In the rows, zero is written as 128.
Each row of numbers stands for one object and depends on some of the facts below. Use the named rows to name the rest.

How the objects are related:
ρ: belongs to class; Δ: points at; Ψ: is of sort
rike ρ b; zaplurel ρ b; zigril ρ a; deflok ρ b; degril ρ a; brubres ρ a; katu ρ a
nekikol ρ a; vuriro ρ a; tasos ρ b; novok ρ a; nebrok ρ b; kapluflum ρ a; fupim ρ b
brupim ρ b; mudruli ρ a; zorul ρ a; sonur ρ a; kesa ρ a; suvim ρ a; pezir ρ a
triflus ρ a; ligresi ρ a; stuflus ρ b; tifim ρ b; duflil ρ a; skofle ρ b; plezin ρ a
sadras ρ a; brazi ρ b; flagrudren ρ b; skaskidem ρ a; drinak ρ a; vaku ρ a; stofodrik ρ a
reral ρ a; plugin ρ b; graskivo ρ b; kluguk ρ a; fipla ρ a; sidrur ρ a; tepom ρ a
grosku ρ a; faden ρ b; zufloplir ρ b; neklor ρ a; drabrum ρ a; mesto ρ a; muflek ρ a
nekun ρ b; boplu ρ a; trudos ρ a; flegro ρ a; plifor ρ a; fites ρ a; bega ρ a
fopan ρ a; mustus ρ a; bugras ρ a; plamo ρ a; skidir ρ a; vuplum ρ a; tresum ρ a
trunutol ρ a; grukel ρ a; drobuk ρ a; grobru ρ a; skifli ρ b; trepo ρ a; drisu ρ b
stuflo ρ a; klufan ρ b; vaklu ρ a; bodotrim ρ a; buklom ρ a; stoso ρ a; plomidak ρ a
stize ρ a; futrem ρ b; zogir ρ a; pegruflum ρ b; kluseno ρ b; ratos ρ a; skedropon ρ a
dolodra ρ a; bidrem ρ a; keston ρ b; zalom ρ b; zuflu ρ a; suse ρ a; bramen ρ b
drutri ρ a; stevesek ρ b; monuzis ρ b; plago ρ b; sigros ρ a; tregol ρ a; biklon ρ a
sigro ρ a; liskil ρ a; zize ρ a; rukever ρ a; ripluskir ρ a; stabir ρ a; drunu ρ a
stines ρ a; nisim ρ a; puli ρ a; pazi ρ a; koskem ρ b; bristisu ρ a; zopu ρ b
kosku ρ a; vunok ρ b; stedra ρ a; truve ρ b; flobas ρ a; zodu ρ a; potem ρ a
bikas ρ a; nabrem ρ a; grimom ρ b; zeman ρ b; bekaplur ρ a; kabi ρ a; treplogri ρ b
plitru ρ b; supa ρ b; deskam ρ a; togrem ρ b; liplal ρ b; suskan ρ b; rike Δ zogir
zigril Δ koskem; deflok Δ biklon; degril Δ stedra; brubres Δ skedropon; katu Δ drobuk; vuriro Δ zorul; tasos Δ kabi
novok Δ drunu; nebrok Δ fupim; kapluflum Δ faden; fupim Δ skofle; brupim Δ mustus; mudruli Δ zufloplir; zorul Δ drisu
sonur Δ brubres; kesa Δ fopan; suvim Δ muflek; pezir Δ kosku; triflus Δ tepom; stuflus Δ skidir; tifim Δ bikas
duflil Δ stuflus; skofle Δ keston; plezin Δ pegruflum; brazi Δ plifor; skaskidem Δ stabir; vaku Δ bodotrim; stofodrik Δ bega
reral Δ truve; plugin Δ zodu; fipla Δ grimom; sidrur Δ vuplum; tepom Δ suvim; grosku Δ ratos; faden Δ dolodra
zufloplir Δ zize; neklor Δ stuflo; drabrum Δ neklor; muflek Δ pazi; nekun Δ bristisu; trudos Δ grukel; flegro Δ drabrum
fites Δ kluseno; bega Δ grosku; fopan Δ nisim; mustus Δ tregol; bugras Δ kluguk; plamo Δ puli; skidir Δ stines
vuplum Δ tifim; tresum Δ sidrur; trunutol Δ liplal; grukel Δ katu; drobuk Δ drutri; skifli Δ vunok; stuflo Δ flagrudren
klufan Δ grobru; vaklu Δ brupim; bodotrim Δ plugin; buklom Δ vaku; plomidak Δ togrem; stize Δ kapluflum; futrem Δ kesa
pegruflum Δ bramen; kluseno Δ suse; ratos Δ zopu; skedropon Δ zuflu; dolodra Δ bugras; bidrem Δ rike; keston Δ pezir
zalom Δ boplu; zuflu Δ zigril; bramen Δ ligresi; monuzis Δ nekun; plago Δ treplogri; tregol Δ duflil; biklon Δ flobas
liskil Δ trunutol; zize Δ graskivo; ripluskir Δ bekaplur; stabir Δ drinak; drunu Δ stoso; stines Δ futrem; puli Δ plago
pazi Δ deflok; koskem Δ vuriro; bristisu Δ brazi; zopu Δ tasos; kosku Δ fites; vunok Δ tresum; stedra Δ nabrem
truve Δ stofodrik; flobas Δ rukever; zodu Δ trepo; bikas Δ liskil; nabrem Δ potem; grimom Δ flegro; zeman Δ fipla
bekaplur Δ trudos; kabi Δ nekikol; treplogri Δ reral; plitru Δ triflus; supa Δ plomidak; deskam Δ sigro; togrem Δ plitru
rike Ψ 606; zaplurel Ψ 62; zigril Ψ 426; deflok Ψ 62; degril Ψ 62; brubres Ψ 606; katu Ψ 426
nekikol Ψ 606; vuriro Ψ 426; tasos Ψ 606; novok Ψ 426; nebrok Ψ 606; kapluflum Ψ 606; fupim Ψ 606
brupim Ψ 606; mudruli Ψ 62; zorul Ψ 426; sonur Ψ 426; kesa Ψ 426; suvim Ψ 426; pezir Ψ 62
triflus Ψ 426; ligresi Ψ 426; stuflus Ψ 606; tifim Ψ 62; duflil Ψ 426; skofle Ψ 426; plezin Ψ 426
sadras Ψ 62; brazi Ψ 606; flagrudren Ψ 62; skaskidem Ψ 426; drinak Ψ 62; vaku Ψ 62; stofodrik Ψ 62
reral Ψ 426; plugin Ψ 62; graskivo Ψ 426; kluguk Ψ 606; fipla Ψ 606; sidrur Ψ 606; tepom Ψ 606
grosku Ψ 426; faden Ψ 62; zufloplir Ψ 426; neklor Ψ 606; drabrum Ψ 426; mesto Ψ 606; muflek Ψ 606
nekun Ψ 426; boplu Ψ 426; trudos Ψ 606; flegro Ψ 426; plifor Ψ 426; fites Ψ 426; bega Ψ 426
fopan Ψ 606; mustus Ψ 62; bugras Ψ 426; plamo Ψ 62; skidir Ψ 426; vuplum Ψ 606; tresum Ψ 606
trunutol Ψ 606; grukel Ψ 426; drobuk Ψ 62; grobru Ψ 426; skifli Ψ 606; trepo Ψ 426; drisu Ψ 606
stuflo Ψ 62; klufan Ψ 426; vaklu Ψ 426; bodotrim Ψ 62; buklom Ψ 62; stoso Ψ 426; plomidak Ψ 62
stize Ψ 62; futrem Ψ 606; zogir Ψ 62; pegruflum Ψ 426; kluseno Ψ 426; ratos Ψ 606; skedropon Ψ 426
dolodra Ψ 62; bidrem Ψ 426; keston Ψ 62; zalom Ψ 426; zuflu Ψ 426; suse Ψ 606; bramen Ψ 62
drutri Ψ 426; stevesek Ψ 606; monuzis Ψ 426; plago Ψ 62; sigros Ψ 426; tregol Ψ 426; biklon Ψ 426
sigro Ψ 62; liskil Ψ 62; zize Ψ 62; rukever Ψ 62; ripluskir Ψ 62; stabir Ψ 62; drunu Ψ 426
stines Ψ 606; nisim Ψ 426; puli Ψ 606; pazi Ψ 62; koskem Ψ 426; bristisu Ψ 426; zopu Ψ 426
kosku Ψ 62; vunok Ψ 606; stedra Ψ 426; truve Ψ 426; flobas Ψ 426; zodu Ψ 62; potem Ψ 426
bikas Ψ 426; nabrem Ψ 606; grimom Ψ 426; zeman Ψ 426; bekaplur Ψ 62; kabi Ψ 62; treplogri Ψ 62
plitru Ψ 426; supa Ψ 62; deskam Ψ 62; togrem Ψ 62; liplal Ψ 426; suskan Ψ 426

Known rows:
vaku: [165  98  85 147 133 133 146 119 137 152 131 128 104 115 125 102 127 117
 134 137 150 103  94 130 148 100]
bristisu: [142 108 138 116 142 113  93 108 153 108 125 123 148 121 128  85 141 167
 160  62  78 131 148 116 145 150]
flegro: [117 111 126 138 129 114 115 116 139  91 127 131 112 134 141 125 159 141
 137 135 132 131 114 116 140 151]
tregol: [128 118 108 139 123 116 101 102 142  94 111 133  95 132 153 137 153 137
 130 142 132 141 114 138 132 160]
biklon: [113 127 137 119 144 117 129  92 142  87 147 143 111 144 123 113 164 148
 119 116 125 137 141 107 152 149]
kesa: [130 130 113 134 121 111  98 105 144 101 117 146  97 150 144 137 155 153
 128 138 141 143 107 138 136 162]
bega: [135  99 119 125 141 113 115 111 131 102 128 128 105 134 129 113 150 139
 133 111 112 113 116 118 141 135]
trudos: [111 153 160  77 168 130 159 116 139 120 143 127 140  99 146 111 134 147
 148 115 136 137 139 127 153 133]
zigril: [149  93 114 119 114 109  98  95 165  99 109 152 112 132 134 143 136 131
 138 136 127 175 116 157 142 159]
puli: [129 119 137  88 170 133 146 110 125 125 128 119 111  98 155 107 122 126
 152 112 122 105 116 148 142 117]
tresum: [125 183 157  88 157 120 142 129 153 131 139 140 139  86 165 127 143 144
 139 144 150 132 105 120 134 138]
zodu: [173 103  84 147 134 133 143 124 140 154 133 129 100 125 117 108 130 125
 125 136 151 102  91 128 145  98]
liskil: [158 173 118 144 127 123 138 119 169 142 145 148 144 114 123 103 145 153
 121 137 160 149 119 114 146 134]
buklom: [156  72  82 162 127 138 145 126 142 130 122 105 107  89 138  90 127  87
 142 137 128  99 101 131 135 111]
zufloplir: [ 92  89 124 169  98 143 104 184  57 137 103  94 114 164 125 167 112 101
 121 139 107  71 115 123  73 100]
zaplurel: [131 140 122 160  92 145 128 158  97 174 125 112 158 138  98 134  82 104
 115 113 111 119 162 135  95 104]
suse: [113 133 162  67 165 134 173 106 124 119 145 145 117 167 123 168 136 163
 141 162 200 161 114 149 183 119]
mesto: [123 138 143  85 160 130 147 113 137 129 130 134 117 112 152 128 132 136
 147 134 145 125 109 143 144 127]
boplu: [171 135 138  72 171  95 179  78 163 111 204 192  88 142  47 133 161  94
  42 183 159 115 113  58 174 105]
drutri: [132 157 154 115 146 108 123 110 142 109 150 156 130 162 108 125 167 183
 126 116 144 141 130  93 160 141]

Name these rows:
No name comes twice in this set of rows, the named rows included.
[138 152 129 135  92 140  82 209  90 197  72 124 133 116 173 206  74 119
 138 170 138 103  64 193  47 109] | rike
[ 87 168 169 119 120 141 132 183 112 145 121  96 176  67 158 145  91  82
 124 134  97 113 148 124  61 126] | skifli
[121  94 147 112 130 122 168 135 119 115 185 133 132 102  60 145 105   8
  38 172  87  91 157  63  96  94] | zalom
[200 136 122 128  92 126 111 155 148 208 131 150 180 106  78 132  55  91
 104 112  91 135 152 145  88  95] | bramen
[147 117 103 166  99 151 127 171  82 189 123 106 136 134  96 139  84  93
 105 130 113  81 130 136  87  77] | plugin
[126  54  72 173 127 150 150 126 117 119 113  92 102 110 153  97 130  97
 161 140 138 102 101 138 134 113] | mudruli
[136 130 136  80 170 132 144 108 128 137 131 135 107 110 150 111 127 137
 148 114 129 111 112 152 150 114] | ratos
[114 155 171  92 141 144 110 161  88 184 119 105 178 110 124 118  62 139
 150  50  57 105 180 152  91 105] | brazi
[ 58  80 169 108 115 166 164 160  87 111 116  81 168 110 144 169  83  58
 148 146 114 138 166 146  97 119] | nebrok
[133  60 110 133 108 108  98  94 173  75  99 127 118  98 158 132 128  95
 147 139 102 171 127 156 126 174] | sonur
[ 87 130 147 145 111 137 110 145  88 120 132 114 150 146 104 138 114 105
 103 101  77 119 183 111  89 129] | plitru
[143  71  86 153 132 142 144 107 154 119 124 100 130  84 141  69 121  94
 157 101 100 120 144 135 141 125] | plamo
[210 142 132  86 131  86 104 107 190 149 139 193 129 128  98 140 131 154
 110 134 127 150  93 123 142 130] | ligresi
[152 169 114 123 148 126 152  85 132 149 151 153 119 166  92 101 139 177
 115 109 160 147 151 130 182 119] | rukever
[ 71 105 172  99 123 159 164 161  81 129 122 101 160 136 125 181  82  88
 136 147 132 140 161 145 109 109] | fupim

The same objects again, as new rows of numbers:
Known rows:
bramen: [137 101 121 110  93 108 179 156 136 165  94 128 106 105  79 157 146 112
 179 141 146  59 136 130 180 157 114 101 110 129 135 147  97  55  74 116
 141 145 119 118 115 125 142  62 132 152 153 110 135 134  78 101]
drunu: [150  66  94 146  76  88 163 148 115 130  87 145 125 153 146 158 125  95
 181 152 146  81 110 119 151 154 115 133 107 110 179 111 110  85 106 139
 146 161 150 161 113 135 124  92 147 105 186  95 115 138 127 112]
nekikol: [145  90 101 120  56 127 161 118 147  94  83 167 167 161 129 134 174  88
 167  99 138  83 133  93 168 172 164 114 124 112 117 116 123  82 101 113
 122 148 149 151  76 157 117  43 168 143 168 104 126 133  94  67]
koskem: [166 111 124 100 106 124 186 149 135 148 100 142  98 135  93 138 127 136
 171  95 166  40 157 117 177 161 121  96 125 139 129 121 116  70  66 131
 130 151 114 118 139 138 126  67 112 166 178 146 130 136  83  96]
trepo: [142  91 105 133  42 125 153 135 128 112  93 173 139 148 129 169 145 106
 153 110 150  78 130 105 160 183 149 132 130 104 148  88 123  97 100 130
 141 160 166 157  67 158 130  61 148 138 186 106 125 143  97  94]
zopu: [149 108  89 111  68 126 188 154 150 128 106 131 108 153 105 159 127 125
 151 109 161  54 141 104 161 166 126 117 117 139 121 113 117  85  81 126
 137 155 138 126 106 140 119  64 129 168 161 140 116 150  40 100]
stize: [162  72  79 155  81 108 161 172 137 119  80  71 154 136 169 147 126  90
 174 142 147  86 121  87 127 140 126 123 102  95 144 152 104  78 148 101
 174 145 165 146  97 148 119  65 161 139 137 121 117 127  71 112]
novok: [173  59  92 152  97  85 167 163 115 129  88 118 129 150 158 164 108 101
 182 162 153  81 104 114 150 135 102 125  99 104 184 122  96  79 119 142
 161 158 151 162 131 134 124  92 138 115 179 106 118 128 124 124]
suskan: [151 101  98 107  80 111 192 151 141 141 108 130 100 145 105 155 124 127
 169 123 158  56 137 112 165 151 111 118 114 139 138 114 116  81  77 128
 137 149 130 135 123 134 119  75 123 155 166 128 115 144  62 110]
degril: [156  62 111 152  79 114 166 159 125 143  87  80 158 115 150 162 136 108
 182 164 136  92 121 100 162 132 101 122  99  90 168 144 105  84 129 105
 167 137 170 155 100 137 131  66 143 136 149  87 134 117 105 129]
nekun: [156 106  83 103  97 107 183 162 145 124 103 129  91 159 115 124 110 121
 173  91 169  54 146 105 138 156 132 110 117 152 121 122 114  66  96 125
 141 149 109 126 133 145 113  65 132 152 156 162  95 155  57  95]
drobuk: [134  70 128 129  78 123 172 134 131 144  87  96 150 123 146  98 153 119
 204 114 134  83 154 101 156 144 123 122 118 108 151 139 141  84 120  92
 136 125 142 144 104 145 114  65 151 123 148 105 122 126 126 103]
reral: [168  87 102 144  72 129 159 147 131 109  85 127 149 152 157 147 124 112
 154 103 162  70 132  92 150 162 142 118 120 103 144 112 121  95 113 126
 149 158 164 141  97 155 121  65 140 148 171 135 128 131  89  97]
grukel: [149  67 123 130  79 127 180 133 126 127  94 108 142 147 159 104 135 135
 195 109 149  75 150  94 158 142 119 130 118 117 157 113 148 100 107 116
 128 137 146 149 120 145 102  85 134 129 172 115 115 134 129 113]
klufan: [172 104 100 104  88 135 197 172 159 125 130  94 111 139 129 156 102 166
 164  89 154  80 174  82 156 137  96 104 136 134 135  90 125  87 114 112
 165 115 135 157 124 153 121  36 101 193 155 147  99 142  48 132]
plago: [143 110  91 111  77 123 182 165 154 139 100 100 119 123 102 155 137 111
 162 123 154  62 143 105 152 154 125 106 112 129 117 144 104  67 101 103
 155 137 132 121 100 140 131  48 142 166 134 130 121 139  33 102]
bekaplur: [138  65 127 129  83 122 171 141 130 142  88  88 151 120 152 102 150 118
 206 116 139  83 153  98 155 140 121 122 116 107 152 141 137  84 121  93
 136 122 144 145 109 144 112  64 153 126 146 106 119 121 125 111]
stedra: [148  68 108 143  60 119 174 140 124 126  92 125 148 143 150 160 136 117
 173 147 145  80 123 105 166 151 112 139 109 105 168 105 123 105 100 128
 142 152 169 161  97 138 120  84 137 128 181  92 127 131 114 120]
togrem: [130  93 104 107  89 117 196 154 151 155  99  85 116 124 106 121 146 115
 187 135 147  55 141 109 160 141 113 117  98 135 122 159 118  71  89  97
 131 141 123 111 117 125 115  74 144 149 130 123 118 139  54 107]
muflek: [160  72 107 130  84 123 181 125 141 109  81 115 175 162 148 108 158  98
 191 122 142  77 124  95 174 140 132 118 101 114 133 136 123  82 101 115
 122 148 142 140 117 142  99  75 158 135 156 102 130 119 107  80]

Name these rows:
No name comes twice in this set of rows, the named rows included.
[122  78 141 114  49 128 154 133 126 141 109 153 142  99 115 159 165 133
 190 117 120 108 176 104 179 160 118 114 151 100 164  88 143  88 120  97
 152 102 155 185  68 160 145  20 138 140 169  66 121 128 140 118] | drinak
[177  76  84 172 114  71 140 171 111 143  53 127 137 123 133 178 124  43
 159 177 166  56  73 136 147 159 142 101  87  84 153 183  55  44 111 142
 175 191 154 116 113 131 145  80 163 111 164 122 152 115  95  82] | deskam
[176 105  80 114 118 105 187 173 148 123 101 102  97 153 128 133  94 123
 171  99 176  53 142 101 135 143 118  98 111 145 126 131 104  66 106 127
 155 149 113 127 151 141 111  67 126 161 152 171 101 144  51 105] | monuzis
[200  83 116 149 107 105 147 169 112 126  95 149 133 124 138 194 106 124
 162 127 156  87 136 110 166 150 108  90 132  93 175  96  91  73 123 147
 184 144 156 172 120 154 149  42 108 155 194 113 135 115 131 118] | bidrem
[150 114 124  81  92 123 187 119 150 132 103 175 118 140  66 129 171 117
 183  95 144  60 155 117 198 163 138  89 127 144 104 122 111  56  60 121
 110 143 103 125 117 142 122  45 134 163 168 115 133 136  88  67] | drisu
[119  97 104 104  79 117 197 148 150 155  96  94 116 124 103 119 151 112
 189 132 148  55 143 110 160 147 117 119 102 139 121 154 123  74  83  95
 127 139 120 113 110 125 113  73 148 147 132 120 119 145  59 100] | deflok
[138  94 128 129  66 107 131 143 117 140  94 184 128  99  98 178 156  99
 169 123 134  91 150 121 173 180 140  97 147  97 159 108 108  63 112 122
 163 134 147 168  74 164 162  23 145 131 180  86 133 127 136  95] | zogir
[140  92 105 125  73 116 150 131 128 105  80 166 125 161 142 102 134 101
 174  69 163  65 148 102 132 179 172 120 133 124 134 109 140  82 109 124
 125 155 134 141 103 163 114  66 160 124 175 147 107 149 114  72] | plifor
[181  67 128 132  86 128 170 158 121 127 115 114 146 124 152 173 117 160
 175 123 136 104 162  92 176 134  86 107 138  94 183  80 125  97 130 122
 173 112 169 193 119 157 134  45  99 162 182  93 120 119 135 145] | skaskidem
[158  86  97 119 106 116 203 169 149 153  97  54 123 119 124 131 128 120
 184 146 152  58 136 105 156 129  98 106  93 131 127 167 103  69 101  98
 149 136 126 113 136 123 113  76 137 160 129 132 125 128  51 117] | supa
[159 100 115 110  97 108 191 151 132 152 103 143 100 134  91 167 131 126
 165 133 160  51 132 123 184 156 109 104 113 133 142 123 102  71  64 140
 137 159 124 123 131 125 128  76 115 155 176 123 133 137  79 108] | pegruflum
[133  89  91 154  73  77 133 143 111 141  52 181 130 129 108 165 156  35
 163 162 159  51  83 145 151 188 167 119  96  97 142 169  78  50  89 138
 144 193 146 115  80 134 142  80 182  91 172 106 147 132 106  62] | sigro

The same objects again, as new rows of numbers:
Some rows with their names:
zaplurel: [103 111 102 129  80 100 117  84 153 135 159 114 147]
stofodrik: [ 79 100 143 142  98 124 120 160 133 113 142  80  83]
drisu: [116 123 111 112  86 128 135  51 154 131 167 139 140]
kapluflum: [152 141 141 121 135 142 134 136 127 129 124 139 111]
stuflus: [ 97 181 147 119 101  85 114  32 162 150 139 161 123]
duflil: [118 207 136 136 150  82 138 108 134 150  68 142 146]
tresum: [154 136  86 126 174 139 165 145 117 128 135 168 125]
stuflo: [158 116 155 114 107 114 121 156 122 118 128  84 135]
brazi: [117 108 142 112 102 143 116  78 142 122 180 147 109]
sadras: [136 149  95 140 111  96 139 140 140 146 102 107 152]
tepom: [162 147 133 137 163 171 135 160 114 129 110 117 103]
plugin: [105  84 139 124  96 117  87  96 140 125 173 125 124]
nekikol: [145 167 104 128 113 123 168 124 140 138 112 125 133]
boplu: [137 163  97 134 135 119 169 138 126 133  92 118 155]
potem: [137 163  97 134 135 119 170 139 126 134  92 118 155]
sigros: [136 162 100 134 136 121 168 140 126 133  93 119 153]
zopu: [ 64  83 148 123 102 150 125 101 131  98 183 111  94]
fipla: [173 132 171  98 115 144 144 141 119 111 139 106 117]
buklom: [135 123 129 136 128 112 109 152 128 136 114 115 128]
drabrum: [178 118 188  87 119 143 153 162 100  90 132  72 138]

Which object is each row?
No name comes twice in this set of rows, the named rows included.
[141 116 146 111 139 145 102  87 133 133 121 146 134] | brubres
[149 146 136 123 134 138 137 134 128 132 121 138 114] | nabrem
[146 126 125 150 152 140 108 175 115 135 102  96 119] | pazi
[140 174 136 126 132 116 138 115 136 142 106 143 120] | fopan
[156 172 103 133 116 123 162 138 140 145 108 140 132] | suse
[135 173  97 135 134 112 169 134 129 136  88 120 157] | nisim
[140 124 129 141 139 124 109 162 123 135 110 108 125] | plomidak
[120 198 136 135 150  89 138 114 131 146  73 140 143] | tregol
[130 214 142 129 132  86 135  91 147 157  85 152 127] | stines
[117 213 136 137 149  78 137 103 136 153  65 143 146] | skidir

